Here is a tiny trained network, its code and every weight. The questions are about switching its units off for an input and a target symbol, where a switched-off unit gives its printed mean instead of its output.

import numpy as np


def w(rows, s, z=0):
    codes = np.array(rows[::2]) - 128.0
    scale = np.full(codes.shape[1], s)
    scale[-1] = z or s
    return codes * scale


def softmax(a):
    e = np.exp(a - a.max(-1, keepdims=True))
    return e / e.sum(-1, keepdims=True)


def log_softmax(a):
    a = a - a.max(-1, keepdims=True)
    return a - np.log(np.exp(a).sum(-1, keepdims=True))


def net(x, mask):
    ids = ['αβγδεζηθλμξπτφω'.index(c) for c in x.split()]
    T = len(ids)
    res = E[ids] + P[:T]
    u = 0
    for l in range(3):
        r = res
        for j in range(2):
            rows = slice(2 * j, 2 * j + 2)
            q, k, v = (r @ M[l][rows].T for M in (Q, K, V))
            z = softmax(np.where(np.tri(T) > 0, q @ k.T / 2**0.5, -1e9)) @ v
            o = O[l][rows]
            res = res + np.where(mask[u + j], z, o[:, -1]) @ o[:, :-1]
        u += 2
    return log_softmax(res[-1] @ U[:, :-1].T + U[:, -1])


Q, K, V, O = {}, {}, {}, {}
E = w([
[132,112,131,110,136,147],'α',
[120,89,7,173,128,69],'β',
[155,110,171,109,116,143],'γ',
[153,108,179,95,110,137],'δ',
[250,26,128,158,100,2],'ε',
[143,105,196,102,89,136],'ζ',
[141,132,165,106,127,162],'η',
[110,101,218,118,77,93],'θ',
[89,92,48,111,77,143],'λ',
[147,94,225,148,122,164],'μ',
[121,103,89,39,37,207],'ξ',
[81,131,173,123,87,142],'π',
[208,155,199,105,245,222],'τ',
[146,150,41,164,70,136],'φ',
[42,175,199,151,206,105],'ω',
],0.011)
P = w([
[101,91,97,86,211,135],'0',
[182,132,157,226,115,192],'1',
[201,186,107,51,109,106],'2',
[90,64,87,43,195,146],'3',
[115,141,131,226,83,189],'4',
[175,250,69,47,77,113],'5',
[78,109,111,57,151,183],'6',
[114,108,109,234,97,146],'7',
],0.013)
Q[0] = w([
[156,87,76,126,185,131],'0.h1',
[148,134,112,110,8,177],'0.h1',
[33,99,89,75,216,205],'0.h2',
[128,124,178,5,145,132],'0.h2',
],0.011)
K[0] = w([
[78,96,140,210,122,150],'0.h1',
[59,51,149,97,203,131],'0.h1',
[1,219,231,118,70,179],'0.h2',
[177,225,142,71,165,243],'0.h2',
],0.0077)
V[0] = w([
[97,2,121,135,181,152],'0.h1',
[122,156,93,41,143,78],'0.h1',
[30,169,234,129,72,54],'0.h2',
[73,90,162,96,66,100],'0.h2',
],0.0062)
O[0] = w([
[193,26,106,116,148,172,251],'0.h1',
[166,154,49,89,236,136,186],'0.h1',
[109,50,255,112,20,78,100],'0.h2',
[113,162,121,117,58,124,94],'0.h2',
],0.0067,0.0023)
Q[1] = w([
[152,84,140,2,105,163],'1.h1',
[178,143,175,91,92,36],'1.h1',
[87,98,232,107,108,88],'1.h2',
[117,58,155,92,223,154],'1.h2',
],0.0085)
K[1] = w([
[187,254,110,91,82,119],'1.h1',
[157,140,139,180,121,137],'1.h1',
[115,144,152,74,188,61],'1.h2',
[69,167,137,134,162,156],'1.h2',
],0.0094)
V[1] = w([
[104,70,126,3,194,37],'1.h1',
[135,141,155,212,184,191],'1.h1',
[160,29,81,25,149,109],'1.h2',
[99,87,123,167,62,200],'1.h2',
],0.0062)
O[1] = w([
[47,46,254,55,63,72,253],'1.h1',
[138,113,71,124,206,228,126],'1.h1',
[242,217,165,128,28,72,196],'1.h2',
[95,64,108,186,82,162,123],'1.h2',
],0.0058,0.0045)
Q[2] = w([
[94,57,139,120,171,148],'2.h1',
[110,98,185,177,168,149],'2.h1',
[73,95,132,3,142,86],'2.h2',
[84,72,110,140,154,129],'2.h2',
],0.019)
K[2] = w([
[147,174,193,96,185,190],'2.h1',
[97,162,211,130,226,117],'2.h1',
[10,213,119,115,79,202],'2.h2',
[67,175,80,208,110,70],'2.h2',
],0.014)
V[2] = w([
[164,166,207,168,153,89],'2.h1',
[126,180,193,46,70,248],'2.h1',
[101,203,185,158,183,73],'2.h2',
[138,173,179,148,80,175],'2.h2',
],0.011)
O[2] = w([
[251,107,53,199,135,94,147],'2.h1',
[187,147,211,138,196,113,254],'2.h1',
[120,51,72,120,136,85,119],'2.h2',
[74,140,112,136,156,142,108],'2.h2',
],0.013,0.0058)
U = w([
[98,25,117,136,210,92,200],'α',
[93,115,89,127,114,157,214],'β',
[168,109,111,126,149,135,64],'γ',
[159,107,125,122,129,122,74],'δ',
[186,149,50,114,96,117,149],'ε',
[141,61,224,196,2,81,139],'ζ',
[170,101,124,124,137,139,56],'η',
[214,133,121,95,83,56,4],'θ',
[88,106,173,178,89,87,214],'λ',
[187,71,129,219,113,224,254],'μ',
[146,149,180,117,133,128,22],'ξ',
[178,116,121,118,137,122,61],'π',
[161,135,54,120,228,179,135],'τ',
[149,129,88,116,159,153,146],'φ',
[190,165,66,129,236,110,80],'ω',
],0.0075,0.006)

Each question gives the input, a string of symbols that net reads in full, and the target symbol t.
The units are the heads (2 rows each of Q, K, V and O). Each row of codes is followed by its name. A weight is (code - 128) times the scale printed after its matrix; where a second scale follows, it is the last column's (O and U).
mask holds one flag per head, layer by layer. A switched-off head (its flag False) gives its mean, the last column of its rows in O, instead of its output. The means were averaged over made-up inputs and are rounded, as every weight is.
A unit's drop is (log p(t) with every unit on - log p(t) with that unit switched off) / (log p(t) with every unit on - log p(t) with every unit switched off).
The circuit of an input: a set's keep is (log p(t) with only the set's units on - log p(t) with every unit switched off) / (log p(t) with every unit on - log p(t) with every unit switched off). Starting from all 6 units, units are removed one at a time, each time the one whose removal leaves the highest keep (on an exact tie, the one counted first), for as long as the keep stays at least 0.8.
circuit, biggest first: the units of the circuit, biggest drop first
unit that matters most: the unit with the biggest drop
which heads matter: for each layer, one digit per head in row order, 1 if its drop is at least 0.15 and else 0, layers parted by /
drop of u: that unit's drop, to one decimal
input ω ω π θ ε, target μ: unit that matters most => 2.h1
input α ζ π ε ω π, target ε: circuit, biggest first => [2.h1, 1.h1, 1.h2]
input ε ω θ, target ε: circuit, biggest first => [2.h1, 1.h2]
input ω ω π ω α β ω, target α: circuit, biggest first => [2.h2, 0.h1]
input ξ ω θ, target ξ: circuit, biggest first => [2.h1, 2.h2]
input β ω ω ω θ, target μ: circuit, biggest first => [0.h2, 2.h1]
input β ε θ, target ε: circuit, biggest first => [2.h1, 0.h2]
input θ ω ω, target ω: which heads matter => 10 / 11 / 10
input θ ξ γ θ, target ξ: circuit, biggest first => [2.h2, 1.h2, 2.h1]
input ω ξ ω, target ξ: which heads matter => 00 / 00 / 11
input ξ ζ μ β ξ ε η, target ξ: circuit, biggest first => [2.h2, 2.h1]
input μ ω π θ α ξ ζ, target ξ: circuit, biggest first => [2.h2, 2.h1, 1.h1]
input θ ξ ω δ ω, target ζ: which heads matter => 01 / 10 / 00
input ω θ λ ω ξ ω, target ξ: circuit, biggest first => [2.h1]
input λ φ ω η τ ε, target ε: circuit, biggest first => [2.h1, 1.h1]
input ω α ω ξ π δ, target ξ: which heads matter => 00 / 00 / 11
input ω ω θ ω θ β ξ, target ξ: which heads matter => 01 / 00 / 11
input γ β θ ω π μ, target β: circuit, biggest first => [2.h1, 1.h2]
input ω δ π β θ θ, target β: which heads matter => 00 / 00 / 10
input μ ε γ, target ε: circuit, biggest first => [2.h1]
input η π τ, target τ: which heads matter => 01 / 11 / 00
input φ π ε φ, target β: which heads matter => 01 / 00 / 10
input ε φ ξ ξ ω ω β, target α: which heads matter => 00 / 00 / 01
input ω ξ ω π β ξ, target ξ: drop of 2.h2 => 0.2
input λ θ θ ω ω τ, target τ: drop of 1.h2 => 0.5
input ζ φ β α λ ω η, target α: drop of 1.h1 => -0.1
